Each row of numbers stands for one thing and depends on some of the facts below. Use the named rows to name the rest.

Some rows with their names:
K891: [ -2  -5  -4 -27 -17  15 -19  14  18  18   2 -10 -19   7 -39  -9  -8 -23
  21  23  32  35 -42  15  13  17  -9  -3  30   8  -7 -25  -2 -19   9 -10
  20   8 -15  33  20 -10  20 -18 -22  11   1]
K893: [  5   1  16 -25 -11   9 -10  19  16  28   3 -14  -2  -2 -28 -20  13 -14
  17  33  16  -3 -29 -13  12   8  -3  -9  19  -4   8  13  -1 -20  -6 -11
 -11  -3 -36  26   5   3  10  -5  23  14  16]
K663: [-21  -4   9  -3  -1  -1 -43   3  27  31   7 -11 -25  -9 -14  -6  16 -15
  35  12  19   6 -43  -3  11  19 -15 -31  12   4  -8 -22  -7 -26  -5  11
  11 -10  -7  23  11 -18   6 -10  25   2  10]
K429: [  3   9  11 -14   3   4 -12  19  29  29   1 -19 -14   3 -17 -24  12 -18
  24  35   9  -5 -43 -12  17   4  -3 -15  24 -14   9  10  -1 -17   4 -10
 -11  -2 -24  21  19  12  12   4  24  15  13]
K610: [  5 -20  -1 -22 -20  14 -23  10  24  24  -9 -17  -6   4 -29  -4 -12  -2
  16  28  29  27 -45  13  34  25   1  -4  30   9 -16 -31  -3   0   2 -10
  16  12 -16  34  19 -25  19 -26 -20   4  17]
K753: [-12  12  -7 -23 -22  28 -22  24  19  16  10  -1 -25  -1 -41  -7   1 -12
  16  27  45  43 -42  16   9   9 -26   0  26  21   2 -27  13 -10  21  -2
  19  19 -21  27  32  -9  27 -14 -20  14  10]
K87: [-24  23   6  -9 -14  11 -19  15  25  41  -9  -2  -9  -3 -47 -12  15  -2
  13  23  30  32 -35   0   1  37 -33 -13  20  -8  -5 -29   6 -20  23   1
 -20  -2 -58   6  12 -38  19  -3  22  12  31]
K752: [ -4  17  14 -22 -16  19 -16  27  16  30   6  -7  -5  -6 -28 -16  20  -1
  13  36  25   4 -28 -13   9   2 -17  -5  16   4  17  12  10 -10   3  -4
 -13   6 -42  23  14   2  13  -1  27  15  25]
K129: [ -3  -3  -4 -27 -16  16 -25  14  18  20  -3 -11 -17   9 -35  -6  -9 -17
  21  23  28  35 -41  14  15  19 -10  -3  31   4  -6 -26  -5 -17   8 -10
  18   8 -13  36  19 -13  17 -18 -18  10   5]
K131: [ -3  17  11 -20 -17  21  -8  29  17  22  16  -6 -13 -12 -35 -22  22  -9
  14  37  31   4 -31 -13   7  -2 -17  -7  15  13  15  11  16 -13   8  -5
 -10   8 -41  17  20   8  19   0  21  17  20]
K655: [  2   5  -4 -29 -23  18 -40   8   3  15 -13 -12 -20  14 -39  -2 -13 -19
  25  26  25  29 -35   9  12  22  -7   2  29   2 -17 -21 -10 -16  15 -10
   8   2  -6  33  18 -21  11 -18 -15  11   7]
K285: [-20 -13  16 -13 -11   1 -40   3  18  32   9  -6 -14 -10 -23  -5  17 -14
  30   8  24   7 -33  -4   5  23 -15 -25   8   9  -8 -18  -7 -30 -15  11
  13 -13 -18  28  -3 -24   4 -15  23   1  11]
K384: [  4  -1  14 -24 -12  10   1  20  17  20  17 -11 -11  -8 -38 -28  16 -26
  18  33  23  -3 -32 -12   7   4  -2 -11  18   4   5  14   6 -26  -1 -12
  -5  -1 -38  19  11  12  18  -3  14  17   8]
K288: [  1   4  -5 -29 -23  18 -40   8   3  16 -13 -12 -20  14 -40  -2 -14 -18
  25  26  26  29 -35   9  12  22  -8   2  28   2 -17 -21 -10 -16  15 -10
   8   2  -6  33  19 -20  11 -18 -16  11   7]
K650: [-13  -4  -4 -17   1  -1   1  16  37  27  16 -10 -27  -7 -63 -16   3 -28
  26  16  26  16 -33  -1  -5  32 -21  -7  15 -12 -32 -29  -4 -40  13  -8
 -16 -12 -56   0   3 -31  26  -5  14  15   3]
K837: [ 13 -14  15 -17 -15   9  -6  17  23  27   2 -20   3 -11 -25 -20  10   0
  14  40  20 -10 -35 -15  31  12   8 -12  18   6  -3   7   3  -4  -8 -13
 -11   3 -36  19  13  -6  13 -11  19   8  27]
K34: [-21   7   9  -5 -18  -4  -8   2  25  40 -10 -16   4  -3 -55 -19  16 -28
  16  27  23  29 -39   1  -1  47  -9 -11  26 -11  -1 -25  -4 -39  13  -1
  -3 -23 -53   5  10 -35  16  -1   6  22  16]
K867: [-21   6   9  -4 -18  -3  -7   1  25  41 -10 -16   5  -4 -56 -19  16 -27
  16  26  24  30 -39   1  -1  47  -9 -10  25 -11  -1 -25  -3 -39  12  -1
  -3 -23 -53   6  10 -36  16  -1   7  22  16]
K466: [  9   9   8 -21 -18  14 -15  15   3  11   9 -13 -18  -7 -43 -23  11 -25
  23  38  22  -9 -29 -18   7   4   0 -10  16   7  -5  15   3 -24  11 -12
 -15  -4 -27  13  19   6  13  -2  18  17  11]
K654: [ 12  10   2 -25  -8   8 -13  22  15  24   0 -17   3 -14 -31 -12  16  -8
  17  38  14  10 -21 -19  11   4  -1 -21  26   5  14   4 -10 -34  -7 -24
 -12   2 -29  34  13   6   4  -7  36  16  16]
K643: [-22  -2   8   0   2  -2 -44   3  30  32   6 -13 -27  -8 -11  -7  16 -16
  36  13  16   6 -47  -3  13  18 -14 -33  13   2  -7 -23  -7 -27  -3  12
  11 -10  -3  22  14 -15   6  -8  25   3  10]

Facts:
γ: belongs to class; ε: refers to; Ω: uses
K102 {γ=pokik, ε=K857,K94,K322,K509}
K129 {γ=flebetre}
K131 {γ=pokik, ε=K835,K851}
K159 {γ=rinuk}
K16 {γ=zoliga, ε=K49,K651}
K214 {γ=zoliga}
K232 {γ=rinuk}
K261 {γ=pokik}
K275 {γ=pokik}
K278 {γ=rinuk, ε=K285, Ω=K909}
K285 {γ=zoliga}
K288 {γ=flebetre, Ω=K102,K640}
K290 {γ=pokik, ε=K423,K867,K34}
K295 {γ=zoliga}
K3 {γ=zoliga, ε=K610,K816,K530,K837}
K322 {γ=flebetre, Ω=K638,K275,K419,K893,K290}
K34 {γ=rinuk, Ω=K537}
K346 {γ=pokik, Ω=K94,K701,K430}
K375 {γ=flebetre}
K384 {γ=pokik, ε=K882,K285}
K389 {γ=rinuk, ε=K288,K450,K655,K701, Ω=K129,K450,K384,K851}
K405 {γ=pokik, Ω=K129,K701}
K418 {γ=pokik}
K419 {γ=flebetre}
K423 {γ=rinuk}
K428 {γ=zoliga, ε=K375,K621,K909}
K429 {γ=pokik}
K43 {γ=pokik, Ω=K638,K651}
K430 {γ=pokik, ε=K418,K261}
K437 {γ=flebetre}
K450 {γ=pokik}
K466 {γ=pokik, ε=K849,K725, Ω=K849,K599}
K470 {γ=pokik, Ω=K428}
K486 {γ=zoliga, Ω=K643,K752,K509}
K49 {γ=flebetre, Ω=K131}
K506 {γ=pokik, ε=K49,K654,K640,K405,K599, Ω=K419,K640}
K509 {γ=zoliga}
K530 {γ=rinuk, Ω=K640}
K537 {γ=pokik, ε=K214,K159,K663}
K540 {γ=pokik, ε=K159,K643,K429,K346,K509}
K560 {γ=flebetre, ε=K470,K419,K87,K851}
K570 {γ=flebetre, ε=K893}
K587 {γ=pokik}
K599 {γ=flebetre}
K610 {γ=flebetre, Ω=K428,K437,K87,K131}
K614 {γ=pokik, ε=K450}
K621 {γ=pokik, Ω=K835,K509,K430}
K638 {γ=pokik, ε=K275,K450,K725,K762}
K640 {γ=zoliga}
K643 {γ=zoliga}
K650 {γ=rinuk, ε=K232,K437,K43, Ω=K159}
K651 {γ=pokik}
K654 {γ=pokik, Ω=K882}
K655 {γ=flebetre}
K663 {γ=zoliga}
K701 {γ=flebetre}
K725 {γ=rinuk}
K738 {γ=pokik}
K75 {γ=flebetre}
K752 {γ=pokik}
K753 {γ=flebetre, ε=K75,K835,K87,K295,K587,K752}
K762 {γ=pokik}
K773 {γ=pokik, ε=K651}
K779 {γ=rinuk}
K816 {γ=flebetre}
K835 {γ=pokik}
K837 {γ=pokik}
K849 {γ=rinuk}
K851 {γ=pokik}
K857 {γ=pokik, Ω=K725}
K867 {γ=rinuk}
K87 {γ=rinuk}
K882 {γ=pokik}
K891 {γ=flebetre, ε=K893}
K893 {γ=pokik}
K909 {γ=pokik}
K94 {γ=pokik}

Name these rows:
No name comes twice in this set of rows, the named rows included.
[-13  -4   0 -19   2  -4  -8  15  35  36   4 -12 -18   1 -54 -11   1 -18
  24  15  19  17 -31  -1  -2  37 -22  -4  16 -20 -29 -28 -10 -35   6  -8
 -19 -15 -57   8  -4 -39  19  -6  20  12   9] => K232
[  6  -9  10 -33   1   5  -6  28  27  27  17 -16 -12  -1 -33 -12   8 -14
  23  28  16 -11 -23 -15   6   2  -7   5  13  -9  -6  13  -6 -23 -15 -12
 -12  -7 -41  26  -4   0  14  -5  26  15   5] => K43
[ -9  16  -3  -7 -19   7 -18   2   9  16  -2  -8 -27  -7 -68 -22   4 -33
  26  26  28  17 -35  -5  -2  38 -13 -19  19  -2 -31 -26   0 -37  36  -9
 -23 -12 -40  -8  21 -31  20  -3  10  15  15] => K389
[ -1  -4  12 -36 -19  20 -23   9   6  22 -12   2 -13  19 -27 -18 -12 -19
  14  11  27  37 -43  18  14  22 -14 -20  31  -3  -4 -20  -2 -15   7 -13
  12  17 -18  43   7  -6  14 -24 -18  -3  11] => K375
[-28   5  12  -8 -16  13 -47  12  18  34  10   0 -18 -16 -21   0  24   1
  26  14  34  14 -32  -5   5  17 -29 -22   5  19   0 -21   4 -19  -4  17
   8  -3 -22  24   9 -26   8 -12  28   3  22] => K295
[-14  -1  -1 -11  -9   2 -45   6  17  27   5 -10 -11 -24 -25   4  18  -6
  30  15  21  20 -25 -11   7  18 -12 -39  15  20  -2 -29 -16 -43 -13  -3
  10  -6 -10  35   8 -21  -2 -18  38   3  14] => K640
[-13  -2  -5  -8 -10   4 -36   7  18  19  16  -9 -19 -31 -32  -2  21 -16
  32  17  27  20 -28 -10   5  13 -12 -41  13  28  -6 -29 -10 -46  -7  -3
  13  -3  -9  27  16 -14   4 -17  31   5   8] => K16
[ 10  11  13 -25 -20  13 -30  12  -4  19  -7 -15 -10   4 -36 -16   7 -15
  24  37  14 -11 -23 -21   9  12   1  -4  16  -4  -6  17  -6 -19   6 -11
 -22 -10 -24  20   9  -5   3  -3  26  16  18] => K450
[-19  -8  10  -8 -11   4 -40   3  18  27  12  -7 -20 -15 -26  -5  17 -15
  31  12  27   8 -34  -6   7  20 -14 -29   9  15 -10 -21  -4 -30  -7   9
  13  -9 -14  23   7 -21   6 -14  23   3  11] => K486
[-14   4   5 -11 -10   1  -3   7  25  30   1  -7 -14  -5 -57 -24   8 -28
  19  19  26  24 -39   2  -1  38 -16 -21  22  -9 -17 -27   1 -37  19  -7
 -13  -9 -54   2   9 -28  22  -5  10  12  14] => K278
[-16  14   3  -1   4  -5 -15   5  38  40 -13 -15 -18   6 -36 -20   6 -21
  25  22  11  23 -50   2   9  39 -16 -24  27 -27 -13 -31  -6 -29  23  -5
 -17 -10 -39   4  18 -27  17   1  19  12  18] => K159
[-10  15   3 -11 -17   4 -28   0   8  28 -17 -10 -15   3 -56 -14   2 -21
  24  24  19  17 -32  -6   1  44 -14 -16  20 -15 -27 -25  -8 -31  26  -7
 -27 -16 -41   2   9 -40  10  -5  19  12  21] => K725
[-18 -10  22 -15 -15  11 -29  -1   6  19  15   8 -26 -13 -26 -24  16 -27
  25   1  32  10 -39   0   4  18 -18 -50   8  17 -11 -16   6 -33  -1   6
  10   4 -18  23   2  -6  11 -18  16  -9  11] => K428

Now the same things, written a new way:
Some things and their rows:
K610: [-14 -14   5 -38 -14  19 -25 -19   2   1 -22  53]
K587: [-22 -14   0 -37  -1   8  -2   3  16   1 -32  12]
K570: [-19 -12   9 -39  -8  17 -28 -12   7   0 -31  29]
K423: [  2 -28   7 -15 -25  46  -9  21  26  19 -21  21]
K214: [ -8 -21  -6 -18  -7  38   7 -20   2  20 -23  22]
K43: [-24 -19  -7 -36 -18  26 -14   5  14  12 -21  -2]
K857: [-15 -18 -14 -28 -14  19 -10  -1  30   9 -30  18]
K384: [-28 -17   1 -21  -7  12 -13  10  38  -3 -26   2]
K129: [-16 -12   6 -41  -9  19 -26 -14   2   3 -31  35]
K540: [-17 -16 -12 -22 -14  11 -14   0  45   0 -39  10]
K537: [-19 -16 -10 -22 -12  11 -13   2  41   0 -36  10]
K466: [-25 -16  -9  -9 -10  17  -8  16  32  -3 -42  23]
K599: [-11 -12   0 -42  -6  12 -15 -30  -2   5 -28  51]
K232: [ -5 -25   1 -28 -35  55 -11   6   1  21 -25  14]
K621: [-32 -16   1 -22   3  16  -7   0  31  -4 -22  17]
K389: [ -6 -21  -2   3 -27  46  -5  19  20   4 -51  42]
K430: [-26 -17  -2 -20  -8  11 -12   8  38  -3 -28   7]
K3: [-17 -20   4  -2  -7  24   6 -17  17   0 -17  29]
K75: [-16  -9  12 -55  -2  13 -19 -16 -12   2 -36  33]
K753: [-21  -6  18 -49   0   1 -22 -13   2 -10 -45  23]
K651: [-18 -18 -11 -25  -6  11   1  -9  24   5 -24  29]

Name these rows:
No name comes twice in this set of rows, the named rows included.
[-25 -15 -10  -4 -11  19  -7  20  33  -5 -47  25] => K638
[-22 -16  -7 -20  -5   5  -3  -5  34  -2 -30  21] => K773
[ -3 -20   8 -31 -18  37   2   3   0  12 -37  30] => K87
[-14 -16   7 -27   5  26  14 -17 -11  13 -26  16] => K295
[ -3 -23   2 -15 -25  43  -5   5  17  11 -32  31] => K779
[-22 -15  -7 -15  -3  -3   0 -11  40  -7 -33  24] => K506
[-22 -20   4 -16  -8   9 -15  24  51   1 -23  -3] => K290
[-10 -12   0 -43  -6  13 -14 -32  -5   6 -27  53] => K49
[-15 -22   3 -17  -2  38   7 -13  -1  18 -13  13] => K285
[ -5 -20  -8 -19  -8  39   6 -22   3  21 -25  23] => K643

